Here is a tiny trained network, its code and every weight. The questions are about switching its units off for an input and a target symbol, where a switched-off unit gives its printed mean instead of its output.

import numpy as np


def w(rows, s, z=0):
    codes = np.array(rows[::2]) - 128.0
    scale = np.full(codes.shape[1], s)
    scale[-1] = z or s
    return codes * scale


def norm(h):
    return h / np.sqrt((h * h).mean(-1, keepdims=True) + 1e-5)


def f(y):
    return y / 2 * (1 + np.tanh(0.7978845608 * (y + 0.044715 * y**3)))


def softmax(a):
    e = np.exp(a - a.max(-1, keepdims=True))
    return e / e.sum(-1, keepdims=True)


def log_softmax(a):
    a = a - a.max(-1, keepdims=True)
    return a - np.log(np.exp(a).sum(-1, keepdims=True))


def net(x, mask):
    ids = ['βγεζηθλξτψω'.index(c) for c in x.split()]
    T = len(ids)
    res = E[ids] + P[:T]
    u = 0
    for l in range(2):
        q, k, v = (norm(res) @ M[l].T for M in (Q, K, V))
        z = softmax(np.where(np.tri(T) > 0, q @ k.T / 4**0.5, -1e9)) @ v
        res = res + np.where(mask[u], z, O[l][:, -1]) @ O[l][:, :-1]
        u += 1
        y = f(norm(res) @ A[l][:, :-1].T + A[l][:, -1])
        res = res + np.where(mask[u : u + 16], y, B[l][:, -1]) @ B[l][:, :-1]
        u += 16
    return log_softmax(norm(res)[-1] @ U[:, :-1].T + U[:, -1])


Q, K, V, O, A, B = {}, {}, {}, {}, {}, {}
E = w([
[145,88,153],'β',
[1,136,123],'γ',
[96,74,107],'ε',
[127,153,96],'ζ',
[133,110,79],'η',
[174,153,96],'θ',
[153,98,160],'λ',
[120,52,134],'ξ',
[130,152,141],'τ',
[131,154,86],'ψ',
[190,136,193],'ω',
],0.039)
P = w([
[1,100,244],'0',
[167,90,80],'1',
[167,97,83],'2',
[171,106,84],'3',
[169,105,85],'4',
[168,103,87],'5',
[168,108,93],'6',
[166,106,90],'7',
[167,106,91],'8',
[166,107,90],'9',
[167,109,93],'10',
[169,108,91],'11',
[171,110,93],'12',
[171,107,90],'13',
],0.0074)
Q[0] = w([
[128,171,139],'0.h1',
[165,123,254],'0.h1',
[131,128,87],'0.h1',
[61,57,198],'0.h1',
],0.04)
K[0] = w([
[122,175,128],'0.h1',
[96,137,254],'0.h1',
[146,124,93],'0.h1',
[74,56,168],'0.h1',
],0.036)
V[0] = w([
[142,184,254],'0.h1',
[115,126,172],'0.h1',
[120,117,125],'0.h1',
[150,143,87],'0.h1',
],0.015)
O[0] = w([
[103,113,247,252],'0.h1',
[113,159,173,187],'0.h1',
[126,143,129,133],'0.h1',
[145,74,95,62],'0.h1',
],0.014,0.0032)
A[0] = w([
[139,179,119,58],'0.n1',
[134,139,125,155],'0.n2',
[4,69,93,88],'0.n3',
[134,137,130,93],'0.n4',
[117,117,114,87],'0.n5',
[97,166,159,119],'0.n6',
[103,141,133,81],'0.n7',
[131,165,101,113],'0.n8',
[89,111,133,201],'0.n9',
[145,144,134,131],'0.n10',
[103,125,141,174],'0.n11',
[116,109,118,33],'0.n12',
[116,121,116,63],'0.n13',
[103,202,93,2],'0.n14',
[66,138,75,159],'0.n15',
[103,126,139,47],'0.n16',
],0.038,0.0041)
B[0] = w([
[139,155,141,121],'0.n1',
[127,124,122,128],'0.n2',
[85,159,26,254],'0.n3',
[120,121,125,120],'0.n4',
[152,105,126,141],'0.n5',
[143,90,96,252],'0.n6',
[101,97,127,131],'0.n7',
[122,164,115,168],'0.n8',
[130,129,102,191],'0.n9',
[113,130,117,141],'0.n10',
[140,115,103,194],'0.n11',
[144,110,142,129],'0.n12',
[141,100,126,130],'0.n13',
[41,68,176,165],'0.n14',
[254,104,123,254],'0.n15',
[113,128,115,144],'0.n16',
],0.056,0.0076)
Q[1] = w([
[210,253,168],'1.h1',
[223,158,67],'1.h1',
[158,70,57],'1.h1',
[169,173,121],'1.h1',
],0.022)
K[1] = w([
[58,254,146],'1.h1',
[127,180,207],'1.h1',
[167,62,179],'1.h1',
[113,208,152],'1.h1',
],0.022)
V[1] = w([
[166,107,119],'1.h1',
[254,153,128],'1.h1',
[156,74,110],'1.h1',
[114,97,119],'1.h1',
],0.015)
O[1] = w([
[60,158,106,204],'1.h1',
[1,120,174,206],'1.h1',
[28,189,71,254],'1.h1',
[109,158,92,171],'1.h1',
],0.0095,0.0085)
A[1] = w([
[137,146,71,150],'1.n1',
[144,142,64,128],'1.n2',
[107,140,166,90],'1.n3',
[97,123,231,90],'1.n4',
[130,132,120,108],'1.n5',
[107,156,71,129],'1.n6',
[173,109,110,130],'1.n7',
[52,162,78,123],'1.n8',
[155,167,132,137],'1.n9',
[160,172,135,149],'1.n10',
[148,112,132,137],'1.n11',
[81,180,146,131],'1.n12',
[145,75,136,141],'1.n13',
[144,107,254,153],'1.n14',
[105,201,113,251],'1.n15',
[195,133,220,141],'1.n16',
],0.03,0.011)
B[1] = w([
[112,113,188,246],'1.n1',
[90,97,173,254],'1.n2',
[83,84,91,140],'1.n3',
[48,10,100,206],'1.n4',
[126,121,133,124],'1.n5',
[166,155,148,212],'1.n6',
[77,135,132,203],'1.n7',
[65,76,142,201],'1.n8',
[159,152,158,142],'1.n9',
[165,168,155,148],'1.n10',
[115,149,123,156],'1.n11',
[47,142,55,138],'1.n12',
[150,173,154,233],'1.n13',
[212,105,199,246],'1.n14',
[154,254,83,182],'1.n15',
[88,128,26,196],'1.n16',
],0.052,0.011)
U = w([
[161,95,147,130],'β',
[114,101,57,185],'γ',
[175,153,88,233],'ε',
[104,102,112,112],'ζ',
[189,129,172,154],'η',
[113,207,174,163],'θ',
[107,102,111,118],'λ',
[53,182,112,187],'ξ',
[34,103,204,49],'τ',
[107,102,114,126],'ψ',
[156,5,99,3],'ω',
],0.018,0.0055)

Each question gives the input, a string of symbols that net reads in full, and the target symbol t.
The units are the heads (4 rows each of Q, K, V and O) and the neurons (one row each of A and B). Each row of codes is followed by its name. A weight is (code - 128) times the scale printed after its matrix; where a second scale follows, it is the last column's (O, A, B and U).
mask holds one flag per unit, layer by layer, with each layer's heads first. A switched-off unit (its flag False) gives its mean, the last column of its rows in O or B, instead of its output. The means were averaged over made-up inputs and are rounded, as every weight is.
A unit's drop is (log p(t) with every unit on - log p(t) with that unit switched off) / (log p(t) with every unit on - log p(t) with every unit switched off).
The circuit of an input: a set's keep is (log p(t) with only the set's units on - log p(t) with every unit switched off) / (log p(t) with every unit on - log p(t) with every unit switched off). Starting from the 12 units with the biggest drops (on a tie, the unit counted first), units are removed one at a time, each time the one whose removal leaves the highest keep (on an exact tie, the one counted first), for as long as the keep stays at least 0.8.
units of the circuit, in order: the units of the circuit, biggest drop first
k most important neurons: the k neurons with the biggest drops, biggest first
k most important neurons of layer l: the k neurons of layer l with the biggest drops, biggest first
input ξ γ τ β τ β β ζ, target ε: 3 most important neurons of layer 0	[0.n15 0.n11 0.n6]
input τ β τ ζ θ β θ ξ ε ψ, target η: units of the circuit, in order	[1.n4 0.n3]
input ξ τ ω β ζ, target ε: units of the circuit, in order	[1.n4]
input ε β ω β ω β τ β θ β β, target ξ: units of the circuit, in order	[1.n15 0.n15]
input ζ γ θ ω γ η β ξ β ψ β ε, target ε: units of the circuit, in order	[0.n15 0.h1 1.n4]
input ε ω ε τ τ ω β λ, target ξ: units of the circuit, in order	[0.n15 1.n15]
input γ β ψ τ ω λ τ τ β β, target γ: 4 most important neurons of layer 0	[0.n6 0.n3 0.n8 0.n15]
input β τ ξ β ξ ξ ψ, target τ: 4 most important neurons of layer 1	[1.n7 1.n15 1.n14 1.n6]
input ξ ξ ζ β β λ λ τ ξ ψ, target ε: 3 most important neurons of layer 1	[1.n4 1.n8 1.n16]
input ξ ξ β ψ, target ε: 4 most important neurons	[0.n15 0.n5 0.n9 0.n11]
input λ θ τ ω ω ω τ β λ β, target θ: 4 most important neurons of layer 0	[0.n3 0.n8 0.n15 0.n6]
input γ θ β β β β ψ ζ ζ η λ, target γ: 3 most important neurons of layer 1	[1.n16 1.n4 1.n15]
input β β λ γ β τ ω ε γ γ β λ τ β, target τ: 2 most important neurons of layer 1	[1.n14 1.n4]
input β ξ β ω η ξ β λ, target τ: 4 most important neurons of layer 0	[0.n15 0.n14 0.n3 0.n6]
input ω τ λ τ τ ω β τ β ω τ ψ, target η: 3 most important neurons of layer 1	[1.n4 1.n8 1.n10]
input γ τ ξ τ β β β β γ λ λ, target γ: 3 most important neurons of layer 0	[0.n3 0.n6 0.n8]
input τ τ β ε ζ, target η: 4 most important neurons of layer 0	[0.n15 0.n8 0.n3 0.n6]
input β ξ ε ψ β τ λ, target τ: 4 most important neurons	[0.n15 0.n14 1.n14 0.n3]
input τ β τ ξ β β, target η: 3 most important neurons	[0.n3 0.n6 0.n11]
input λ ξ ω λ λ λ, target θ: 2 most important neurons	[1.n4 0.n6]
input β ε θ ξ ξ τ γ ξ, target ξ: 2 most important neurons	[1.n15 0.n3]
input ξ β β γ β λ, target ε: 2 most important neurons	[0.n6 0.n14]
